Levels:
-143 -251 223 435 -85 -397 -256 -69 -126 130 -373 -115 -80 160 -68 281
 -71 28 -48 298 140 156 -452 107 196 29 -104 -47 -558 67 -15 379 -142
 -108 312 73 -164 -111 -310 37 225 181 24 259 316 74 638 196 538 -610
 -28 -99 -353 -383 -96 87 213 | 0
88 228 -62 -309 -252 -70 129 -95 36 -325 -88 -286 327 -148 166 4 -64 66
 182 137 -99 -123 -55 101 -468 -228 -218 294 161 -34 84 -34 -227 -407
 281 -162 -21 41 23 -338 224 101 64 -47 353 -208 -198 -77 232 -324 210
 429 -105 94 47 267 166 | 25
-25 -99 -238 -244 -147 -193 8 249 613 175 68 151 339 78 221 225 -47 105
 128 53 -164 63 192 155 -482 185 309 258 -160 79 -71 24 80 -497 -25 182
 66 208 68 -69 -124 -81 -160 222 6 488 247 191 -176 91 -242 -64 -409 98
 -82 95 -97 | 2
150 115 107 -374 40 35 -153 177 159 -9 83 -384 8 87 207 89 157 344 373
 -51 218 142 -147 -253 -126 194 71 -277 -116 329 331 216 118 52 -130 428
 -417 37 -104 -91 -48 80 -196 360 -22 574 73 365 203 376 -379 -87 -82 -6
 64 -73 -205 | 16
-251 79 -5 -406 164 146 189 -74 198 -119 505 96 56 -308 -129 -11 203 271
 -483 -96 159 -95 302 106 -359 -6 -353 -12 111 -54 63 -37 -266 -375 -286
 -539 144 -149 -94 -244 -17 -106 -129 88 -48 -334 108 -19 273 164 -169
 -14 15 116 261 -232 49 | 30
264 189 42 -450 221 369 -62 217 -24 -333 -39 -305 38 -251 429 -149 110
 602 17 58 487 -138 -456 -252 -41 -151 15 12 -73 94 303 311 -173 -218
 -341 71 219 130 -365 -113 143 45 -119 253 128 235 299 318 141 376 34
 472 87 377 325 -350 -284 | 18
-43 12 176 -310 20 -41 -168 -49 166 -6 67 -373 45 226 -218 88 31 23 -506
 71 29 68 -119 18 -48 1 -260 136 -209 101 122 -240 239 -225 -83 -290 177
 -103 -204 -172 -14 102 -311 168 -157 117 260 164 371 157 223 2 -442 295
 -138 41 288 | 19
-359 283 168 -298 83 194 -128 171 -36 -220 149 195 -57 -157 -133 -259
 -135 -6 -191 92 173 212 -174 -95 93 -84 -7 105 -13 -141 202 -152 401
 -591 67 -122 365 11 98 -150 -111 -93 222 -61 72 -187 76 -11 -21 261 323
 119 -116 -97 -119 66 297 | 15
-101 323 -136 -276 54 122 130 -122 182 4 76 -389 328 37 148 -156 16 11
 22 -167 114 -102 532 145 -318 -75 -121 231 261 79 253 -145 82 -294 102
 -103 117 45 212 -408 120 42 25 38 55 -201 -329 -22 121 6 -103 287 -126
 50 424 345 -65 | 24
-336 191 -42 -61 -275 71 123 73 -55 -97 50 57 -75 -245 137 -364 -193
 -277 394 -3 344 240 -336 -229 266 144 -23 -256 269 -6 -42 -36 432 131
 359 292 221 -34 206 -63 -146 -204 457 -445 161 -326 -839 -401 -415 -47
 -160 -22 253 -241 -210 -197 135 | 29
-640 213 -103 80 67 298 215 89 25 114 365 212 -107 -176 105 -386 -112
 -85 133 -174 372 357 96 -32 300 283 -31 -55 78 -156 102 -316 622 -185
 234 243 444 25 270 -1 -137 -313 422 -272 164 -518 -566 -394 -546 -86
 -82 -79 -83 -311 81 -76 35 | 23
80 55 -251 28 -83 -84 138 66 -18 33 -107 191 -348 -479 152 233 22 -310
 -91 -176 -176 -89 94 119 163 -29 -46 163 136 -213 303 389 82 174 -98
 -105 -29 -181 -5 -180 24 96 88 -257 105 -162 -377 -61 -111 -113 239 -26
 306 155 -31 -334 162 | 1
-258 127 135 54 195 -110 -182 -266 -98 381 -73 125 -222 134 177 -117 -26
 -202 -120 -51 604 91 47 -31 243 114 -321 -108 -139 331 275 66 142 -74
 -106 -151 284 100 -74 -299 59 -213 -35 -37 -101 -128 234 123 340 -77
 -83 -237 -92 -412 352 18 -15 | 22
12 -93 218 -55 -19 -67 -120 -78 122 30 -43 -386 101 213 -221 236 41 155
 -372 78 -70 3 -309 66 38 -17 -138 122 -212 197 -45 -31 100 -134 67 -245
 -169 -128 -175 -17 120 256 -222 229 -117 254 345 294 411 9 86 -37 -337
 283 -300 11 390 | 8
33 121 -320 -287 -215 2 -25 61 -20 -287 -143 104 -307 -87 112 174 41
 -104 25 -94 -5 -46 -113 -34 -183 -20 -57 164 -45 -23 252 116 82 179 -81
 -2 -177 26 -155 -217 17 111 -65 -12 216 -255 -56 113 -58 -205 383 97
 185 102 101 57 166 | 27
340 -61 169 -269 -267 -171 -187 70 74 -142 108 -312 -48 44 -301 133 28
 -24 -209 61 -73 42 -230 74 -160 -75 -173 -60 73 -60 133 -165 117 42 -99
 -408 -70 -229 -335 -326 -179 277 -175 274 -94 216 12 257 435 210 287
 -45 -83 339 -460 -26 402 | 7
-119 -343 309 350 -122 -347 -272 90 -36 -64 -310 -172 -26 -7 -169 458 46
 -83 -293 247 -22 -44 -403 85 47 -60 -184 136 -354 -81 -54 117 -113 -159
 405 -94 123 -13 -238 -5 88 365 -60 144 275 -13 492 20 406 -489 264 69
 -426 131 -183 1 426 | 8
-220 -75 373 46 197 259 32 -225 185 240 102 -346 46 209 35 -64 103 -76
 -228 -191 186 100 -167 -99 370 162 -189 -40 75 368 86 -149 367 -59 203
 -7 -124 -257 -18 -109 -54 68 -94 8 -192 -6 -211 1 160 201 -227 -227
 -248 148 48 -130 267 | 16
301 -2 -27 -271 -76 -198 -253 478 -116 -226 -263 -369 -46 -136 319 120 9
 486 389 174 314 13 -384 -219 -136 133 -172 -160 -478 -11 283 469 -171
 217 -150 370 -4 136 -547 11 123 165 -214 544 475 199 420 122 154 -103
 -241 294 85 -2 137 -286 -299 | 24
114 175 -15 -300 -14 -127 -223 -94 68 93 -184 -309 100 83 -14 -146 83
 -202 42 -46 362 -239 488 -72 -52 109 -254 33 229 298 379 -85 66 -144
 -33 30 64 157 157 -544 200 55 -25 -43 -17 -117 -2 -80 328 -93 -46 134
 41 -12 303 335 123 | 25
285 40 -12 -528 9 178 -181 339 63 -268 -92 -108 88 -160 397 -131 -63 478
 -56 208 259 -41 -385 -129 -178 -131 -148 54 -224 31 152 351 -100 -119
 -262 14 465 171 -391 -151 194 -150 -158 225 313 130 318 41 56 239 -1
 496 113 207 254 -380 -269 | 18
-209 179 -31 -159 -285 68 -113 223 114 14 -39 111 147 64 -326 -161 -151
 322 116 165 -99 366 -117 154 -24 196 222 -33 -306 -104 -47 36 358 -220
 64 152 -246 -86 17 56 124 28 228 213 243 134 161 78 -175 -120 -32 -57
 -161 -359 -349 233 323 | 14
-281 348 54 -319 -13 24 -8 -40 83 -104 212 -261 155 18 184 -61 -264 -86
 -27 53 -21 238 345 154 -383 -197 -191 54 43 -132 203 -46 266 -190 269
 -191 389 -22 196 -346 -29 -137 28 -11 185 -238 -434 -138 183 270 -88
 197 -92 -208 346 100 -172 | 6
-241 118 67 -292 169 146 161 -122 331 96 437 69 108 -419 -77 123 220 268
 -421 -106 -136 29 434 34 -100 183 -263 10 68 -53 111 171 -139 -351 -267
 -235 17 -222 109 -126 124 -185 -187 -130 -120 54 -112 -156 155 262 -167
 -185 -142 151 245 -373 88 | 15
-90 -64 245 230 60 -117 -126 -197 -204 161 -187 231 -201 2 165 -113 73
 -342 52 -164 587 -103 -390 -82 274 -127 -258 -155 240 425 116 164 -90
 60 130 -249 -7 -18 -210 -354 -107 55 171 -4 -45 -223 34 213 343 -177
 -86 -150 246 -308 112 5 273 | 26
27 -115 -14 239 -90 -405 -69 234 130 -411 167 97 124 -197 355 50 -104
 -270 570 -83 220 13 -284 -109 -51 -12 281 102 256 1 -273 -27 -239 69
 240 138 19 53 -216 -156 -287 126 -2 42 144 -50 -145 19 -173 46 -33 48
 371 206 -144 -50 451 | 24
-142 -26 471 -58 291 256 -6 -260 42 111 40 -207 -10 183 133 -116 5 -88
 -288 -94 209 74 -380 -88 341 -50 -302 92 12 370 196 -125 242 -350 178
 -216 -81 -280 -196 -217 -39 51 -105 92 -86 -149 58 108 368 191 -24 -110
 -205 57 60 -97 319 | 2
-270 -106 105 536 186 -441 -51 214 -6 -304 252 76 -78 -412 561 236 -190
 -433 412 64 408 20 29 54 67 15 246 182 57 -268 -166 -127 -177 -16 385
 165 590 283 73 -87 -132 49 51 -320 286 -356 -65 -300 -246 -47 56 113
 260 237 130 -288 286 | 6
-333 253 191 -330 9 -28 -194 242 -148 -238 -75 179 -85 -205 -146 -101
 -321 -115 -261 279 112 97 -214 2 47 -160 -149 149 -183 -151 118 -54 334
 -490 173 -252 434 81 83 -102 28 2 192 -108 215 -369 224 -146 27 119 234
 196 73 -146 -243 -67 360 | 4
-237 -129 91 361 -71 -8 -44 -221 204 400 -184 -224 166 343 -195 203 92
 334 -137 19 5 200 -132 198 150 279 86 9 -443 202 -116 167 88 -70 138 90
 -437 -170 -130 139 243 186 -66 332 11 336 405 332 253 -403 -191 -297
 -581 -182 -31 207 206 | 10
-286 295 -392 -5 230 118 327 -153 285 606 256 31 -236 -313 171 139 196
 -95 -273 -432 -61 120 705 122 274 391 -27 132 10 -71 409 213 425 92
 -445 75 153 -87 347 -10 70 -249 -112 -363 -362 226 -510 -15 -298 160
 -60 -361 -236 140 269 -333 -219 | 16
-392 303 -82 -312 -140 184 23 169 149 140 95 90 112 80 -146 -365 -81 71
 142 -96 158 346 21 8 45 255 45 -82 -65 89 79 -211 566 -131 35 225 -22
 -28 114 -40 -89 -125 212 34 60 -74 -287 -74 -399 31 -206 -109 -143 -375
 -141 187 179 | 27
-100 527 178 -648 -229 80 -159 -101 37 -247 -94 -221 185 35 -77 -184
 -332 92 -49 261 33 211 -149 -29 -304 -194 -43 -74 -31 29 83 76 211 -224
 25 -320 18 -120 11 -280 12 3 -21 16 -2 89 -175 149 282 501 18 80 51
 -150 -44 71 128 | 15
-286 -221 -58 625 212 -322 1 248 167 -118 277 67 8 -280 424 131 -52 -482
 348 -184 451 -72 145 22 187 -20 486 40 374 -46 -227 7 -41 90 395 287
 445 221 254 -81 -265 71 244 -260 -10 -125 -304 -97 -309 103 -273 57 336
 213 112 -181 162 | 2
-172 -18 5 20 122 -243 -170 234 298 -171 322 118 112 -19 264 58 -200
 -178 155 -56 140 109 245 8 -172 38 261 134 78 -50 -119 -6 80 -137 78
 -45 337 117 38 -197 -271 -72 -117 138 -25 27 74 49 -59 469 -171 -32 192
 136 123 -56 131 | 12
510 -193 -137 -479 -366 177 -64 285 362 -245 96 32 305 23 305 -226 -15
 485 328 122 -182 195 -658 -168 -190 -72 105 -69 88 215 -97 385 -48 -112
 -68 330 -159 -107 -357 -160 71 -300 22 257 269 559 -132 130 -36 163
 -112 286 57 54 -206 -164 -79 | 0
-551 63 136 174 363 -3 -129 497 -62 56 254 247 -22 -156 -74 -88 -67 -156
 -336 -150 173 150 265 368 60 -246 57 181 -68 -203 77 -71 366 -179 177
 -192 681 153 175 -64 -113 50 271 88 164 -367 137 -58 -251 135 -84 265
 45 -217 98 31 219 | 15
-126 -53 575 42 253 19 -119 -148 -185 109 -136 16 -176 64 219 15 -168
 -242 -212 0 257 5 -330 46 224 -106 -504 99 -126 219 241 4 124 -208 245
 -492 63 -201 -337 -300 -72 152 -108 214 172 -493 274 1 450 61 -57 -121
 95 -132 116 -212 328 | 6
-115 -264 173 371 -152 -127 -147 -52 135 112 -195 -320 185 264 -294 285
 125 298 -166 98 -108 139 -358 137 87 81 63 3 -368 104 -179 225 -45 -45
 280 69 -396 -203 -226 128 187 318 -38 382 111 347 416 314 379 -417 -49
 -92 -518 -33 -192 198 337 | 12
-293 -46 281 89 191 106 -111 -171 122 238 -10 -300 47 266 -111 89 -10
 115 -453 -10 142 109 3 101 195 129 -202 76 -306 164 43 -48 252 -122 92
 -211 56 -154 -117 -40 112 115 -192 216 -66 -49 305 100 312 35 -109 -149
 -364 47 145 -32 207 | 9
-167 21 65 -348 92 45 -64 114 -22 -173 165 13 -362 13 320 268 -139 -131
 0 35 -97 112 7 -74 -108 71 -346 110 -223 118 297 47 369 65 213 75 -8
 123 147 -125 117 -142 -156 -92 333 -410 9 -237 30 91 0 25 220 -19 141
 -253 23 | 14
-188 21 -27 -9 122 -280 -219 221 324 -179 232 13 147 23 202 55 -175 -175
 122 11 196 130 264 21 -142 68 340 144 -43 -47 -86 -87 56 -191 32 104
 306 114 -8 -184 -208 -17 -160 112 -20 74 163 62 -68 367 -111 -7 35 114
 155 49 176 | 3
-272 16 -21 158 185 -262 -50 173 357 21 257 72 162 -36 324 223 -113 -130
 206 -93 185 51 351 134 -230 132 393 202 -20 -12 -123 -67 26 -198 75 30
 220 223 138 -82 -225 61 -150 115 -81 141 170 159 -156 331 -263 -125 -11
 175 149 -13 91 | 11
166 128 -86 129 -388 -299 -93 -34 323 -252 4 -184 410 -12 130 119 -64
 350 637 262 -24 306 -216 193 -233 243 662 68 -267 -59 -410 12 -384 78
 -60 395 -519 -8 -219 29 268 151 -176 23 198 612 165 243 -170 -182 104
 -62 -148 118 -218 209 519 | 14
-50 192 205 -403 277 51 -153 212 -12 -312 99 -245 -105 -204 347 134 212
 146 112 -45 441 -49 -228 -344 -189 -54 -125 -4 -54 123 487 -34 -54 -350
 -91 194 155 208 -190 -202 -195 139 -228 193 58 134 212 243 225 323 109
 189 -210 230 314 -106 -122 | 22
250 76 110 -589 -65 85 -154 -17 166 -217 386 -382 -45 204 -310 -97 -32
 80 -441 25 30 110 -1 55 -221 -104 -200 -58 86 -18 224 -335 270 -119
 -283 -531 54 -290 -303 -430 -192 79 -260 332 -219 52 40 283 501 556 223
 -2 -48 336 -224 4 238 | 2
-197 132 297 -94 232 -116 -400 511 -92 -104 -50 36 114 -3 -195 -154 -153
 -126 -238 -25 153 93 80 338 78 -329 112 64 -119 52 9 44 186 111 47 -189
 221 -8 -124 -185 20 290 72 259 163 -196 285 78 -78 307 -215 294 389
 -241 -10 89 532 | 2
-59 215 -140 -365 -1 -17 8 -36 374 173 60 160 88 -428 -188 201 303 64
 -521 -119 -266 -8 328 76 -113 -13 16 129 77 -71 265 330 -121 -379 -473
 -139 34 -190 42 -203 35 -44 -173 -185 -302 539 -97 191 121 223 223 -115
 -388 180 100 -118 139 | 0
-318 453 37 -660 -163 33 -131 75 -48 -240 -33 51 -19 -25 -80 -317 -307
 -53 -88 236 198 254 -272 -170 -95 -25 -206 2 -165 -6 126 -115 407 -331
 -10 -142 330 31 1 -156 -52 -204 59 -130 89 -222 -60 -98 -18 225 159 93
 -25 -230 -159 26 178 | 29
-195 471 -92 -476 -323 13 37 -125 155 90 -71 -117 242 130 -113 -66 -286
 260 34 227 -97 291 -131 154 -313 -21 109 -55 -210 131 -91 143 276 -178
 -7 -147 -191 -11 186 -3 173 -95 61 -11 -66 365 -109 283 66 183 -182 -79
 -159 -309 -282 130 24 | 16
-150 -85 67 -130 -57 -49 -34 158 -5 -182 80 194 -339 -249 348 434 43
 -271 93 21 -33 -10 -77 -10 -253 -42 -213 100 -5 -11 283 -15 133 -41 332
 122 124 241 168 -204 -41 9 11 -249 367 -313 -145 -214 -57 -146 215 67
 39 57 118 -195 74 | 8
-132 202 -136 -177 92 46 71 -29 252 148 27 169 -126 -520 -8 177 260 -217
 -401 -236 -97 -67 369 2 91 19 31 146 222 -153 400 255 44 -259 -320 -62
 159 -175 120 -250 -100 17 -50 -329 -250 215 -346 38 -31 215 275 -121
 -202 250 212 -212 112 | 0
-229 172 -315 28 46 180 90 -57 134 94 20 93 -364 -268 114 204 140 -180
 -154 -270 68 -9 459 26 114 209 143 109 73 -187 383 159 299 128 -150 110
 52 -21 227 -161 -9 35 31 -263 -49 -136 -331 -7 -209 23 246 -144 15 188
 378 -119 -35 | 14
-124 125 -753 13 -249 -9 54 -26 260 85 71 -58 -198 256 -232 230 70 326
 -18 -164 -307 313 377 168 -86 371 346 131 -429 -183 156 273 336 218
 -277 322 -527 -130 25 108 219 -33 -69 280 42 269 122 401 -85 -358 211
 -204 -293 -123 52 371 -76 | 18
-175 89 53 217 218 -206 -120 102 187 -221 274 -164 116 -82 350 -53 -164
 -230 317 -46 420 128 213 51 89 58 452 54 96 -35 -125 -139 -28 64 87 206
 226 54 10 -179 -117 58 -66 -88 -1 -51 -102 -11 -170 348 -171 25 260 166
 228 -54 266 | 1
-65 202 -180 -100 -371 -188 39 -63 -23 -329 156 -219 190 78 63 57 -331
 277 237 281 -317 382 -311 136 -368 -240 -36 55 -185 -172 -161 272 5
 -102 349 -64 -61 -80 17 -30 242 -183 141 95 369 100 -185 119 301 -206
 125 250 -110 -300 -197 189 -16 | 7
-242 56 -124 -216 -11 74 168 -142 373 224 574 24 82 -195 -218 190 131
 496 -350 -5 -95 171 621 254 -318 371 -203 -132 -174 -167 -5 39 -72 -171
 -325 -273 -39 -157 82 -60 186 -224 -190 98 -45 53 67 -69 175 76 -299
 -326 -223 -22 177 -267 -84 | 9
-123 -140 200 174 -39 -5 -76 -169 173 83 -181 -144 170 72 -172 256 253
 119 -379 58 77 -46 -433 105 11 -150 87 126 -102 202 -61 25 -151 -392
 135 -96 -112 -58 -144 -47 83 282 -22 62 -117 389 337 417 355 -264 249 4
 -639 166 -114 184 370 | 4
-77 -32 -112 221 22 -80 314 -11 66 103 206 345 -256 -779 273 312 215
 -270 -22 -285 -208 -85 -3 -64 260 51 -174 140 384 -177 193 377 -71 -66
 12 -36 105 -131 179 -67 -54 -100 139 -514 -23 10 -632 -219 -161 -96 218
 -148 109 279 -92 -560 185 | 8
-236 35 -69 -280 36 124 -83 58 174 -56 181 -72 -236 92 209 178 57 -151
 11 -62 55 180 109 -96 -85 81 2 -59 -45 192 302 -30 398 45 163 405 -28
 113 260 -170 1 -142 -28 -186 99 -40 -242 -58 -60 116 -29 -24 -93 -73
 244 -11 -85 | 0
106 262 106 -378 -251 -109 41 -21 27 -214 -56 -270 231 -142 185 15 -177
 -121 201 125 -134 -13 25 142 -472 -283 -209 95 226 -26 160 59 -41 -195
 305 -245 12 -45 80 -419 41 101 69 -39 271 -127 -418 -78 261 52 -18 284
 92 -35 7 100 77 | 18
-417 168 -418 -128 68 210 233 -132 293 247 153 -20 -126 100 231 316 210
 147 -52 -206 74 78 266 95 -177 258 143 157 -210 254 166 -70 307 -28 -48
 377 -158 301 393 103 213 -127 -76 -227 -71 127 -78 182 -304 -222 -40
 -122 -409 17 288 99 -197 | 21
196 -167 -32 48 79 49 136 351 -127 -224 -86 -48 -115 -508 622 99 337 244
 419 -79 560 -269 -743 -257 -12 -158 15 -109 158 161 186 427 -391 -1 35
 369 136 290 -246 2 -26 116 186 11 282 164 2 196 -76 -210 -131 410 144
 253 91 -436 -283 | 30
26 257 -249 -397 49 -31 -22 85 17 -93 -142 68 -275 -203 -23 175 9 -147
 -311 -246 -164 -151 248 -18 -16 12 -227 307 -42 -69 417 242 168 42 -334
 -321 -120 -159 -174 -233 -29 185 -250 131 -31 -232 28 134 64 144 266
 -17 252 227 123 -103 216 | 23
-91 367 -121 -333 38 170 143 -139 229 11 45 -421 401 80 45 -64 -76 172
 -124 -27 -69 -61 508 311 -439 -208 47 270 131 19 206 -29 78 -468 100
 -227 -3 -15 265 -338 206 108 50 128 37 -21 -145 178 246 106 -117 312
 -212 19 308 376 -107 | 3
344 95 -311 -388 -220 127 126 245 306 184 -67 -304 242 47 359 43 134 825
 473 42 11 197 -289 12 -298 328 148 -44 -442 152 173 323 4 -14 -347 520
 -385 97 -325 140 232 -49 -196 481 233 759 192 380 -162 -117 -324 83
 -385 14 -43 -104 -438 | 20
-256 -58 186 117 60 135 -26 -244 286 462 2 -389 145 371 -130 92 117 183
 -285 -71 115 185 -13 101 215 281 -18 -73 -248 358 -43 -35 328 30 64 72
 -204 -131 39 56 155 65 -152 109 -232 350 84 201 171 1 -304 -305 -521 12
 12 25 136 | 13
172 -139 -18 -189 34 320 163 274 189 195 125 30 -2 -294 755 -143 60 143
 296 -121 317 -13 -288 -131 95 82 -123 -145 221 262 120 294 191 211 16
 358 442 223 38 -94 46 -353 120 -225 191 135 -539 -269 -427 223 -460 215
 252 156 203 -695 -444 | 16
-133 469 17 -591 -364 -122 -112 -61 -2 -204 -162 -77 135 -64 -5 21 -412
 109 -68 468 -98 244 -283 86 -390 -199 -113 46 -294 -77 -17 113 141 -287
 72 -258 218 73 60 -119 207 -131 -5 -180 169 111 -32 36 180 123 193 156
 -127 -214 -216 -10 80 | 5
-111 315 68 -323 4 14 94 -64 -18 -163 141 -267 108 -103 274 -95 -303
 -163 20 95 0 81 183 160 -295 -286 -240 132 152 -100 224 -17 174 -265
 293 -287 328 -39 182 -380 49 -87 105 -111 230 -365 -425 -167 225 193
 -47 296 111 -95 186 -6 -89 | 2
-22 -243 25 45 -247 -163 73 21 198 -188 261 267 87 -560 -261 373 287 203
 -251 116 -35 -174 -22 219 -401 -144 -15 -184 237 -179 -203 241 -632
 -239 18 -336 -93 -116 -52 -178 36 144 150 -73 104 56 43 49 311 -227 -35
 -27 33 96 -115 -246 270 | 2
88 -87 154 -16 156 -291 -336 482 -200 -287 -240 -308 -228 -304 299 339
 45 162 148 258 456 -101 -280 -156 -83 -92 -7 -128 -394 -156 393 432
 -222 -64 46 305 302 241 -299 -51 9 298 -66 315 402 111 568 162 335 -33
 -61 340 -13 73 217 -292 -281 | 0
